In the rows, zero is written as 128.
Each row of numbers belongs to one of the elements below and depends on some of the facts about them. Some rows are named. Which element is each other row?

Known rows:
klovim: [119 123 106 107 116 192 114  44 117 176 128 119 172 120 147 172 100 122
  98  89 120  94 100 143 148 105 129 139  95 147 143 116 157 178 137 133
 115 107 124 109 156 149 110 140 180]
zife: [115 122 134 103 115 191 114  58 153 182 129 134 164 116 130 145 110 129
  96  85 129  89  94 126 146 116 125 111 103 153 142 142 153 174 132 119
 120 115 130  95 154 153 112 157 173]
fazotre: [153  99 116 143 146 177 111 100 130 148 105 117 162 121 150  59 107 156
 132 115 143  54  93 102 136 111 154 119 110  57  88 198 132 180 122 124
 141 103 158 126 128 119 101 174 139]
visital: [116 117 123 140 109 195 117  34  83 158 135 111 171 106 144 141 114 117
 110 100 148  83 102 136 152 124 123 159 110 174 127 151 151 171 136 127
 106 112 136 119 164 167 123 125 179]
tratro: [111 114 147 124 112 199 112  55 125 166 133 134 161 119 130 129 113 145
  99  93 129  57  93 118 140 125 128 127 110 178 137 141 147 193 133 113
 118  96 152  96 149 163 111 142 171]
videvi: [125 114 124 132 121 187 116  43 109 146 132 104 173 112 132 108 122 116
 103 102 166  61  99 134 148 129 123 155 112 159 144 151 147 170 135 131
 110 117 142 124 161 194 137 136 168]
vefo: [120 111 131 124 124 200 111  52 128 154 133 113 169 128 133 131 109 145
  95  96 139  46  93 130 137 127 136 152 109 168 149 126 150 196 136 125
 115  94 161 112 146 181 122 127 172]
stabun: [121 118 113 119 118 193 114  57 148 169 133 118 165 125 137 150 114 135
  93  88 131  82 104 122 147 120 136 135 104 153 144 124 155 179 137 137
 116 113 140 109 150 163 119 137 171]
velalu: [118 115 124 113 114 185 112  61 135 170 130 132 163 126 129 126 117 132
  95  91 124  65 105 115 147 111 127 115 100 152 150 125 148 186 133 129
 122 106 136  97 154 162 112 157 163]
neror: [116 117 132 128 116 201 112  50 125 159 135 121 164 119 139 152 109 145
  97  91 130  64  95 130 139 125 134 146 108 175 138 129 152 191 137 121
 112  97 151 108 142 169 114 127 177]
sidan: [143 107 123 153 131 184 114  99 143 161 109 128 153 105 158  95 109 162
 136 104 132  91  94  94 142 116 156 111 114  75  63 214 139 165 124 117
 136 113 146 118 123  95  91 166 149]
dripar: [113 118 145 134 109 188 116  46 106 158 132 127 165 101 131 113 123 121
 107  97 150  69  98 124 149 127 116 129 112 176 130 166 146 171 132 115
 112 114 136 104 161 177 120 149 170]
vaplur: [140 111 136 175 125 179 118  83 103 144 109 125 155  79 161  79 117 142
 150 111 155  92  93 105 145 122 141 121 120  91  48 245 135 148 123 107
 127 120 136 126 129 113  97 166 151]
treme: [145 112  97 163 129 179 117  81  98 149 109 107 165  98 177 109 104 136
 144 112 138 104 103 109 149 108 153 137 109  73  61 208 141 159 129 130
 129 118 132 140 131  97  96 148 156]
madul: [119 105 147 113 126 198 110  57 128 159 131 120 168 135 121  97 112 143
  95 102 144  27  91 123 136 129 130 138 111 164 157 135 142 202 130 117
 122  93 167 104 154 182 124 140 164]
motreklus: [112 115 147 125 111 198 111  54 126 166 133 134 161 120 130 130 113 145
  99  93 128  55  95 118 140 126 128 126 110 178 138 141 147 193 133 111
 117  97 152  96 149 164 111 141 172]
pedruk: [120 114 107 118 115 196 114  49 125 176 135 111 169 133 143 155 109 129
  97  94 128  89 107 124 150 117 137 145 104 154 141 121 157 183 137 141
 115 111 142 113 160 149 119 126 175]

How the elements are related:
plinum | η 327 | Ξ b | ψ f
sevaler | η 780 | Ξ a | ψ e
grebos | ω madul | η 689 | Ξ c | ψ e
mafon | ω gugin | η 58 | Ξ a | ψ e
kestun | ω zagros | η 58 | Ξ c | ψ e
kagem | ω rotigrer | η 689 | Ξ a | ψ f
sustolal | ω skovar | η 364 | Ξ c | ψ e
megok | ω gratrin | η 780 | Ξ b | ψ f
lutru | ω troluplur | η 58 | Ξ a | ψ f
treme | ω skavu | η 327 | Ξ c | ψ f
skovar | ω plana | η 689 | Ξ d | ψ e
gruzam | ω zodugen | η 364 | Ξ a | ψ f
klutum | ω guskal | η 58 | Ξ a | ψ e
vaplur | η 689 | Ξ a | ψ f
pligrar | ω gradrul | η 823 | Ξ c | ψ e
testom | ω gruzam | η 780 | Ξ a | ψ f
tratro | η 364 | Ξ a | ψ e
depo | ω stumo | η 689 | Ξ b | ψ f
tuguski | ω noguplo | η 327 | Ξ a | ψ e
flenu | η 364 | Ξ a | ψ f
zodo | ω repi | η 780 | Ξ c | ψ e
rolin | ω troso | η 689 | Ξ d | ψ e
zoflal | ω videvi | η 364 | Ξ a | ψ e
visital | η 823 | Ξ c | ψ e
midudrer | ω tragrogok | η 58 | Ξ a | ψ f
stogol | ω nolol | η 364 | Ξ b | ψ e
matri | ω nula | η 689 | Ξ a | ψ f
motreklus | η 364 | Ξ a | ψ e
flifem | ω kliskovis | η 58 | Ξ a | ψ e
daklon | ω zedil | η 58 | Ξ a | ψ e
dripar | ω volil | η 823 | Ξ a | ψ e
pedruk | η 58 | Ξ c | ψ e
plaskul | ω flager | η 364 | Ξ a | ψ e
dretro | ω midudrer | η 689 | Ξ a | ψ e
gradrul | ω tratro | η 689 | Ξ a | ψ f
gilapu | η 364 | Ξ b | ψ e
vobor | ω reflol | η 780 | Ξ a | ψ e
tragrogok | ω stogol | η 364 | Ξ b | ψ e
flager | ω stoskem | η 780 | Ξ a | ψ e
nekil | ω dripar | η 364 | Ξ c | ψ e
vefo | ω zoflal | η 364 | Ξ b | ψ e
noguplo | η 364 | Ξ a | ψ f
driplar | ω zegrer | η 364 | Ξ a | ψ e
fazotre | ω matri | η 780 | Ξ a | ψ f
soze | ω flurodril | η 823 | Ξ a | ψ e
flurodril | ω klaskubrak | η 364 | Ξ b | ψ e
troso | ω posten | η 364 | Ξ a | ψ f
troluplur | ω fisak | η 364 | Ξ a | ψ f
kliskovis | η 689 | Ξ a | ψ e
zegrer | ω pliflepa | η 364 | Ξ a | ψ e
kodrudrer | ω pligrar | η 58 | Ξ b | ψ e
raba | ω neror | η 823 | Ξ d | ψ f
pliflepa | ω tisuflo | η 327 | Ξ d | ψ e
stabun | ω velalu | η 58 | Ξ b | ψ e
volil | ω megok | η 364 | Ξ c | ψ e
dradrom | ω driplar | η 364 | Ξ a | ψ e
skugru | ω nekil | η 780 | Ξ a | ψ e
flelak | ω grostoter | η 823 | Ξ b | ψ e
nula | ω drarum | η 364 | Ξ c | ψ e
nalu | ω tovok | η 327 | Ξ c | ψ f
rozir | ω bagre | η 58 | Ξ b | ψ e
zodugen | ω mafon | η 689 | Ξ a | ψ e
doklo | ω dristor | η 780 | Ξ b | ψ f
stoskem | ω brestos | η 364 | Ξ b | ψ e
klumen | ω fazotre | η 58 | Ξ a | ψ f
gemu | ω gafo | η 364 | Ξ a | ψ e
grostoter | ω klorik | η 780 | Ξ c | ψ f
sefivu | η 823 | Ξ a | ψ f
breguk | ω tamupas | η 780 | Ξ a | ψ e
plogis | η 823 | Ξ c | ψ e
daplegrol | ω stabun | η 823 | Ξ a | ψ e
lebin | η 364 | Ξ a | ψ e
pegrus | ω nodrul | η 823 | Ξ a | ψ e
stuvoska | ω troga | η 364 | Ξ a | ψ f
klaskubrak | ω visital | η 823 | Ξ b | ψ e
toplal | ω zife | η 823 | Ξ a | ψ e
bagre | ω vopla | η 823 | Ξ b | ψ e
ziflar | η 689 | Ξ a | ψ f
todrol | η 58 | Ξ b | ψ f
skavu | η 58 | Ξ a | ψ e
zagros | ω klutum | η 689 | Ξ a | ψ e
zugri | ω stinan | η 364 | Ξ a | ψ e
troga | ω tuklo | η 364 | Ξ a | ψ e
sebes | ω treme | η 327 | Ξ d | ψ f
brefli | ω tuguski | η 364 | Ξ b | ψ e
stumo | ω flomis | η 689 | Ξ b | ψ e
klovim | ω sefivu | η 780 | Ξ c | ψ e
videvi | ω kagem | η 689 | Ξ b | ψ e
trazuvam | ω daklon | η 327 | Ξ a | ψ e
tisuflo | ω sebes | η 780 | Ξ a | ψ e
tuklo | ω klumen | η 58 | Ξ a | ψ f
keklenis | η 58 | Ξ d | ψ e
nodrul | ω soze | η 58 | Ξ a | ψ f
ramim | ω soflok | η 364 | Ξ a | ψ f
guskal | ω klovim | η 780 | Ξ b | ψ f
tamupas | ω boda | η 364 | Ξ a | ψ f
gafo | ω ramim | η 689 | Ξ a | ψ f
vunul | η 689 | Ξ d | ψ f
zife | ω rozir | η 58 | Ξ a | ψ e
stinan | ω dretro | η 364 | Ξ b | ψ e
reflol | ω skugru | η 58 | Ξ a | ψ e
fisak | ω brefli | η 327 | Ξ b | ψ e
madul | ω testom | η 364 | Ξ a | ψ e
repi | ω ravedo | η 58 | Ξ c | ψ e
soflok | ω povipo | η 364 | Ξ b | ψ e
gradri | ω zugri | η 58 | Ξ c | ψ e
plebor | ω flifem | η 689 | Ξ d | ψ e
truga | ω vukom | η 364 | Ξ a | ψ f
vopla | ω plaskul | η 823 | Ξ a | ψ e
dristor | ω nalu | η 689 | Ξ a | ψ e
gratrin | η 327 | Ξ c | ψ e
dresti | ω vefo | η 364 | Ξ c | ψ e
gigu | ω flelak | η 823 | Ξ c | ψ e
rotigrer | ω stuvoska | η 327 | Ξ a | ψ e
gugin | ω plinum | η 823 | Ξ d | ψ e
drigak | ω vobor | η 327 | Ξ b | ψ f
rududrur | ω daplegrol | η 689 | Ξ a | ψ e
zastas | ω rolin | η 780 | Ξ a | ψ f
drarum | ω grebos | η 689 | Ξ a | ψ e
dogus | η 689 | Ξ c | ψ e
velalu | ω raba | η 780 | Ξ a | ψ e
brestos | ω zastas | η 689 | Ξ b | ψ f
medi | ω zodo | η 780 | Ξ d | ψ e
zedil | ω plogis | η 364 | Ξ b | ψ e
graflogril | ω gulitros | η 364 | Ξ a | ψ e
ravedo | ω sustolal | η 364 | Ξ a | ψ e
boda | ω gradri | η 364 | Ξ b | ψ e
povipo | ω trazuvam | η 327 | Ξ c | ψ f
tovok | ω medi | η 780 | Ξ b | ψ e
klorik | ω doklo | η 823 | Ξ c | ψ e
nolol | ω depo | η 823 | Ξ d | ψ e
plana | ω lutru | η 689 | Ξ a | ψ e
sidan | η 58 | Ξ a | ψ f
neror | ω plebor | η 364 | Ξ b | ψ e
flomis | ω gigu | η 364 | Ξ a | ψ f
posten | ω graflogril | η 364 | Ξ d | ψ e
mukulem | ω breguk | η 327 | Ξ b | ψ f
vukom | ω gilapu | η 780 | Ξ d | ψ f
gulitros | ω kestun | η 364 | Ξ a | ψ f

Which element is each row?
No name comes twice in this set of rows, the named rows included.
[142 109  95 189 116 180 115  96 125 148 115 126 143 106 173 122 118 170
 136 104 115 102 118  83 146 109 163 127 110  83  59 185 139 170 133 134
 126 106 146 125 112  93  78 146 149]	doklo
[112 129 149 119 109 187 119  42 116 167 127 133 168  85 134 134 115 110
 110  91 149  95  89 142 150 122 109 122 109 167 124 177 149 154 131 105
 111 122 116 102 160 170 117 161 178]	zagros
[117 118 118 139 109 192 118  34  85 158 134 108 171 107 145 137 117 111
 110 100 151  89 106 134 155 124 122 155 110 171 126 154 151 165 136 131
 106 117 132 121 167 168 126 126 178]	dogus
[112 124 149 126 109 189 117  43 109 162 129 132 165  92 134 128 117 118
 109  93 148  80  91 135 148 124 113 125 110 173 125 172 147 165 132 108
 111 116 126 101 159 171 117 154 175]	toplal
[117 108 146 117 122 198 110  57 127 161 132 124 167 130 124 107 113 144
  97  99 140  35  92 121 137 128 129 134 110 168 151 138 144 200 131 116
 121  94 163 102 152 178 120 140 166]	zoflal
[110 120 120 138  97 179 118  57 147 172 130 131 149 117 128 108 132 123
  97 103 138  84 121 119 157 116 114 129 102 141 146 140 135 177 140 118
 113 114 136 105 154 162 102 144 166]	tuguski
[112 129 140 113 117 203 114  45 135 168 129 129 166  99 144 178  97 137
 100  83 127  86  82 150 136 119 127 139 104 170 133 137 156 176 137 108
 110 100 134 102 139 161 106 138 188]	stoskem
[120 107 113 129 116 199 117  28  58 162 135  94 184 124 146 125 107 109
 111 115 158  72 103 141 154 123 124 175 111 169 137 150 149 182 135 136
 111 106 147 128 182 161 134 115 177]	gugin
[109 123 126 108 113 212 115  30  84 185 131 116 179 113 157 191  84 125
 107  97 124 101  86 158 145 113 127 162 103 177 131 137 159 183 138 115
 111  95 135 109 163 128 108 119 196]	posten
[141 107 108 175 125 193 118  64  49 152 113 101 171  92 183 116  98 136
 155 123 149 110  95 121 149 116 149 164 118  98  44 230 142 158 128 121
 122 109 141 143 144  86 100 132 165]	raba

Now the same elements, written a new way:
Some rows with their names:
sebes: [119  74 102 116 180  57 179 197 180 112 125 127 119 146  90 163 138  94
 162 104  79 128 134 148 129 111 104]
flurodril: [149 104 141 116 120 155 139 110 140 148 106 105 129 106 145 118 159 113
 128 161 124 175 140 114 145 137  82]
sustolal: [146 114 167 138 143 156 113 104 133 183 112 106  97 146 203  93 155 111
 110 161 112 194 147 120 136 113 109]
povipo: [ 97  99  75 157 169  75 144 165 180 109 126 131  95 217 145 145 130 106
 141  92 112 156 160 133 136 141 154]
zegrer: [147 135 124 111 149 156 135 124 122 137 125  99 103 103 155 106 135 132
 121 117 141 163 146  96 138 136 134]
kliskovis: [ 78 105  99  90 157 155 107 115  97 156  98  96 108 102 127 106 154 136
 104 114 153 166 103 145 124 111 164]
nula: [120  94 159 142 101 114  98 138 136 115 128 107 132 129 159 103 143  82
 124 164 144 199 175 118 153 136 100]
rozir: [116 134  88 102 117 167 135 102 111 151  90  85 113 120 130 107 151 144
 122 131 138 156 113 130 120 123 140]
plaskul: [146 174 118 111 122 163 149 116 116 134 119  71 105 124 149  99 152 132
 122 130 130 139 141  99 106 138 139]
testom: [128 138  86 128 180  80 140 196 167  73 132 188 114 212  97 152 109  89
 131  70 158 172 155 163 155 102 146]
keklenis: [111  85 138  86 146 129 146 147 108 159 109  84 127  52 112 116 157 111
 130 141 107 154 119 137 116 102 109]
flenu: [150 108 116 139 168  79 167 175 203  97 131 141 115 191 134 163 145  86
 143 114  89 144 163 123 146 144  91]
tragrogok: [146  77 106 134 175 181 172 102 138 163 129 111 112  53 157 132 157 138
 120 108 132 171 145  74 154 177 120]
klorik: [123 117 117 143 170 174 127 110 109 185 115 117  92 108 192 102 151 125
  91 110 130 198 153 122 131 127 160]
drarum: [ 64  68 131  88 131 121  77 133 110 131  95 113 140  97 107 113 157  99
 108 148 157 189 113 169 147 104 120]
gruzam: [154 116  95 132 172  66 149 194 192  62 143 163 105 199 125 152  97 106
 157  75 133 158 173 122 174 136 123]
troga: [143 122 130 106 138 132 111 143 124 105 129 119 113 105 141 105 111 123
 129 113 165 182 156 108 166 125 128]

Which element is each row?
No name comes twice in this set of rows, the named rows included.
[144 103 100 116 177 191 147 102 117 183 103 132 105  78 158 120 149 143
 100 104 137 187 132 121 150 129 137]	flelak
[ 92  87 137  83 164 161  91 104 107 194  80 109 107 117 151 103 167 126
  95 149 127 182  87 172 128  79 128]	plana
[123  98 157 146 110 125 110 127 136 131 125  97 128 123 166 104 155  87
 122 164 132 193 171 113 141 140 104]	dresti
[125  85 135  95 140 163 108  96 127 182  77 113 112 124 153 107 155 134
 117 158 124 183  99 153 147  97  99]	fisak
[138 169  94 107 113 175 142 110 106 147  91  98 115 132 132 107 149 133
 114 127 140 162 131 137 114 115 138]	bagre
[152  92  87 149 226 105 191 166 199 120 149 155  90 155 154 170 134 119
 137  66  99 147 164  92 160 169 130]	flomis
[ 93  67  93 107 188  62 171 194 166 122 115 133 122 145  79 165 144  91
 150 104  89 132 117 168 120  97 118]	vunul
[105  62 108 158 190  87 141 149 195 152 113 144  97 206 169 152 154  95
 128 120  80 169 147 148 141 133 118]	nalu
[138 122 113 123 189  76 193 204 164 111 132 160 126 164  79 162 143  72
 140  99 102 141 143 166 114  86 113]	vukom
[146 120 157  91 189 164 152 138  95 194 109 131 111  76 127 109 155 110
 105 130 122 175 110 156 112  60 120]	medi
[ 90 151 102 132 106 151 123 107 103 153 105  59 106 142 159  91 164 122
 112 139 129 157 141 124  90 133 165]	kestun

The same elements again, as new rows of numbers:
Known rows:
zife: [113 147  95 178 134 108 120 123 124 105 153 128 124 137 135 116 112 151
 127 118 101 118 117 103 108  97 180 135 131 109 141]
doklo: [137 105 165 162 144 156  89 131 118 194  97 131 130 131 116 140 144 138
  76 141 145 150 154 170 136 161  83 112 139 141 155]
zastas: [114 125 179 152 159 128  95 127 123 166 114 127 122 129 136 136 140 139
 137 151 130 115 163 159 142 175 116  93 157 129 142]
madul: [133 128 133  68 102 107 121 124 139  75 124 130 131 124 129 120 132 108
 177 127 126 118 111 124 116 107 116 126 125 130  85]
kagem: [103  70 159 242 156 136 118 135 106 196 133 130 117 140 132 116 119 153
 141 142 111 127 158 151 183 202 149 163 145 126 140]
ramim: [104 123 168 161 148 131 109 127 124 161 132 124 123 127 138 139 137 142
 176 146 121 109 159 153 178 196 111 117 157 136 138]
visital: [151 194 111  55 122 134 156 120 139 101 131 123 130 118 122 143 136 114
 107 121 144 152 116 119  93  93 125  86 124 119 146]
klutum: [127 118 129  93  91 124 139 128 147  89 146 123 141 119 159 122 129 109
 157 130 122  90 112 111  99 109 162 139 123 121  95]
posten: [130 143 100  83 119 118 140 122 137  93 115 126 130 120  97 142 133 125
 136 122 138 123 111 119 134 106 115 122 118 129 118]
brefli: [173 118  94 148  76 130 113 116 130  92  83 118 133 123  86 114 144 133
 137 114 114 184 101 144 127  82 125 150 127 110 140]
midudrer: [ 92  98 187 167 150 140 114 142 122 205 180 140 131 138 194 133 124 128
 130 145 130  87 162 143 144 199 113 130 128 160 113]
fazotre: [117 115 179 153 158 126  94 132 120 178 121 133 126 132 138 126 137 136
 125 148 130 127 158 169 140 180 108  93 150 135 132]
sustolal: [161 126  83 136  89 121 126 116 130 101 101 120 127 127  90 124 139 133
 136 115 123 187 102 143 130 106 131 124 117 115 131]
povipo: [124 115 154 171 148 177 173 136 124 219 149 123 125 126 149 146 131 137
  87 145 136 130 161 143 168 200 141 127 134 133 167]
stoskem: [129 160  89 105 130 125 119 118 129  87 105 127 121 129  95 140 128 141
 105 111 133 136 112 113 117  82 109 134 123 128 149]
sidan: [107  91 173 197 127 144 120 134 125 188 154 127 134 132 173 126 134 138
 144 145 116 104 156 154 146 195 144 134 142 133 137]
tuklo: [110  96 166 218 136 143 107 133 119 195 151 130 131 138 170 121 130 147
 132 143 110 115 160 155 154 190 147 136 141 132 137]

Rows to name:
No name comes twice in this set of rows, the named rows included.
[159  97  85 169  80 133 142 123 131 125 126 123 137 129 122 120 131 135
  99 117 126 166 103 129 108 108 166 140 109 112 137]	repi
[129  98  82 178 134 131 134 130 112 112 108 131 119 137  97 123 110 150
  77 110 127 143 113 101 133  96 143 180 114 118 151]	videvi
[150 127 108 141  98 104 111 117 132  81 119 123 129 130 105 100 132 129
 184 119 105 162 107 139 122 101 143 131 136 110 109]	ravedo
[134 106 180  99 138 162 114 132 135 162  83 122 136 119 127 158 152 120
  95 149 160 114 154 163 132 164  77 107 140 146 147]	guskal
[128 160  73 155 142 118 103 120 113 103 111 133 117 141  91 126 119 157
  98 106 122 163 114 116 119  83 113 133 118 125 160]	vefo
[131 211 112  74 151 119 141 132 128 128 153 143 133 131 128 131 121 113
  96 115 143 137 119 115 104  86  95  86 109 142 124]	nolol
[136  94 140  85  80 122 135 132 147  93 146 128 147 121 171 118 130  95
 157 127 127  99 111 115 101 112 148 141 113 128  78]	mafon
[128  81 104 115 120 136 136 136 125 113 117 136 129 131 117 128 113 118
  84 115 142 116 114 100 131  99 122 177 101 144 114]	stumo
[ 92 133 168 159 193 171 142 151 109 242 177 145 122 146 176 143 111 134
  54 134 147 101 170 121 159 177  91 136 112 170 156]	mukulem
[134 150 211  84 122 152 138 132 143 175 139 121 138 115 167 130 153 100
 173 156 128 111 161 163 139 182 104  92 160 136 124]	sefivu
[135 103 166 190 133 167 158 142 116 238 158 133 139 131 158 121 127 123
 111 140 127 145 155 156 157 200 128 131 124 137 137]	sebes

